Below are the code and all the weights of a small trained network. Each question names an input and a class and asks about switching units off, where a switched-off unit gives its printed mean instead of its output.

import numpy as np


def w(rows, s, z=0):
    codes = np.array(rows[::2]) - 128.0
    scale = np.full(codes.shape[1], s)
    scale[-1] = z or s
    return codes * scale


def f(y):
    return np.maximum(y, 0)


def log_softmax(a):
    a = a - a.max(-1, keepdims=True)
    return a - np.log(np.exp(a).sum(-1, keepdims=True))


def net(x, mask):
    res = np.array(x, float).reshape(1, 5) / 4 @ E
    y = f(res @ A[0][:, :-1].T + A[0][:, -1])
    res = res + np.where(mask, y, B[0][:, -1]) @ B[0][:, :-1]
    return log_softmax(res[-1] @ U[:, :-1].T + U[:, -1])


A, B = {}, {}
E = w([
[130,126,128,126,128,127],'x0',
[250,120,163,222,169,101],'x1',
[122,48,162,108,225,205],'x2',
[129,126,127,129,125,130],'x3',
[106,82,12,144,190,75],'x4',
],0.011)
A[0] = w([
[53,139,72,68,90,128,147],'N1',
[179,169,76,212,158,2,99],'N2',
[73,106,190,58,107,229,133],'N3',
[181,105,200,193,161,127,62],'N4',
[210,116,191,196,168,152,21],'N5',
[182,147,56,181,135,38,108],'N6',
[231,141,176,182,175,135,171],'N7',
[68,112,184,58,118,231,151],'N8',
[133,48,142,137,215,172,61],'N9',
[133,17,148,134,218,181,166],'N10',
[175,153,66,207,143,4,125],'N11',
[152,88,115,127,196,164,26],'N12',
[97,216,136,115,23,77,68],'N13',
[83,78,95,118,172,99,41],'N14',
[142,56,132,141,213,171,34],'N15',
[62,46,25,109,215,90,2],'N16',
[101,103,207,64,132,236,128],'N17',
[183,170,184,139,81,128,46],'N18',
[31,156,47,66,105,91,42],'N19',
[189,215,246,145,56,155,69],'N20',
[60,82,146,67,128,230,107],'N21',
[151,178,215,132,79,133,168],'N22',
],0.0072,0.0094)
B[0] = w([
[99,126,67,58,34,211,244],'N1',
[121,84,182,176,160,66,228],'N2',
[213,156,160,182,205,71,227],'N3',
[158,182,64,96,101,180,181],'N4',
[230,249,47,52,128,254,179],'N5',
[113,85,188,174,164,83,213],'N6',
[51,66,114,97,77,140,254],'N7',
[225,163,176,170,182,70,237],'N8',
[45,69,94,74,32,179,184],'N9',
[167,194,70,85,86,196,250],'N10',
[98,69,200,159,162,73,241],'N11',
[71,65,151,114,89,124,149],'N12',
[192,220,54,76,123,234,231],'N13',
[190,188,109,112,118,156,151],'N14',
[1,37,122,86,13,139,170],'N15',
[200,213,47,95,88,228,193],'N16',
[209,162,163,186,204,74,223],'N17',
[75,38,148,143,120,113,167],'N18',
[9,28,155,98,54,131,214],'N19',
[19,56,105,70,30,158,237],'N20',
[178,156,166,169,186,66,205],'N21',
[118,139,62,70,74,205,248],'N22',
],0.0071,0.0082)
U = w([
[179,232,86,94,119,167,158],'0',
[23,1,129,107,89,125,184],'1',
[173,127,223,204,240,40,2],'2',
],0.013,0.0043)

Each question gives the input, the list of numbers given to net, and the class t.
The units are the neurons (one row each of A and B). Each row of codes is followed by its name. A weight is (code - 128) times the scale printed after its matrix; where a second scale follows, it is the last column's (A, B and U).
mask holds one flag per neuron, in row order. A switched-off neuron (its flag False) gives its mean, the last column of its row in B, instead of its output. The means were averaged over made-up inputs and are rounded, as every weight is.
A unit's drop is (log p(t) with every unit on - log p(t) with that unit switched off) / (log p(t) with every unit on - log p(t) with every unit switched off).
The circuit of an input: a set's keep is (log p(t) with only the set's units on - log p(t) with every unit switched off) / (log p(t) with every unit on - log p(t) with every unit switched off). Starting from the 12 units with the biggest drops (on a tie, the unit counted first), units are removed one at a time, each time the one whose removal leaves the highest keep (on an exact tie, the one counted first), for as long as the keep stays at least 0.8.
circuit, biggest first: the units of the circuit, biggest drop first
top k neurons: the k neurons with the biggest drops, biggest first
drop of u: that unit's drop, to one decimal
input [0,-7,-5,0,0], class 0: top 4 neurons -> N13, N20, N7, N11
input [-4,8,8,-1,7], class 1: circuit, biggest first -> N15
input [3,0,3,4,-6], class 2: circuit, biggest first -> N17, N1
input [-8,0,8,2,-8], class 2: top 3 neurons -> N17, N3, N8
input [0,-6,0,2,-5], class 0: top 2 neurons -> N1, N11
input [5,2,7,0,0], class 0: top 3 neurons -> N10, N19, N20
input [-1,-1,1,-3,8], class 0: top 3 neurons -> N16, N20, N7
input [3,0,1,-3,4], class 0: top 3 neurons -> N19, N20, N7
input [-3,1,-4,-4,-4], class 1: top 2 neurons -> N20, N10
input [-5,-5,6,-5,4], class 0: drop of N1 -> 0.0
input [-5,3,-7,-2,-7], class 1: drop of N20 -> 0.5
input [1,-7,3,3,8], class 0: drop of N16 -> 0.9
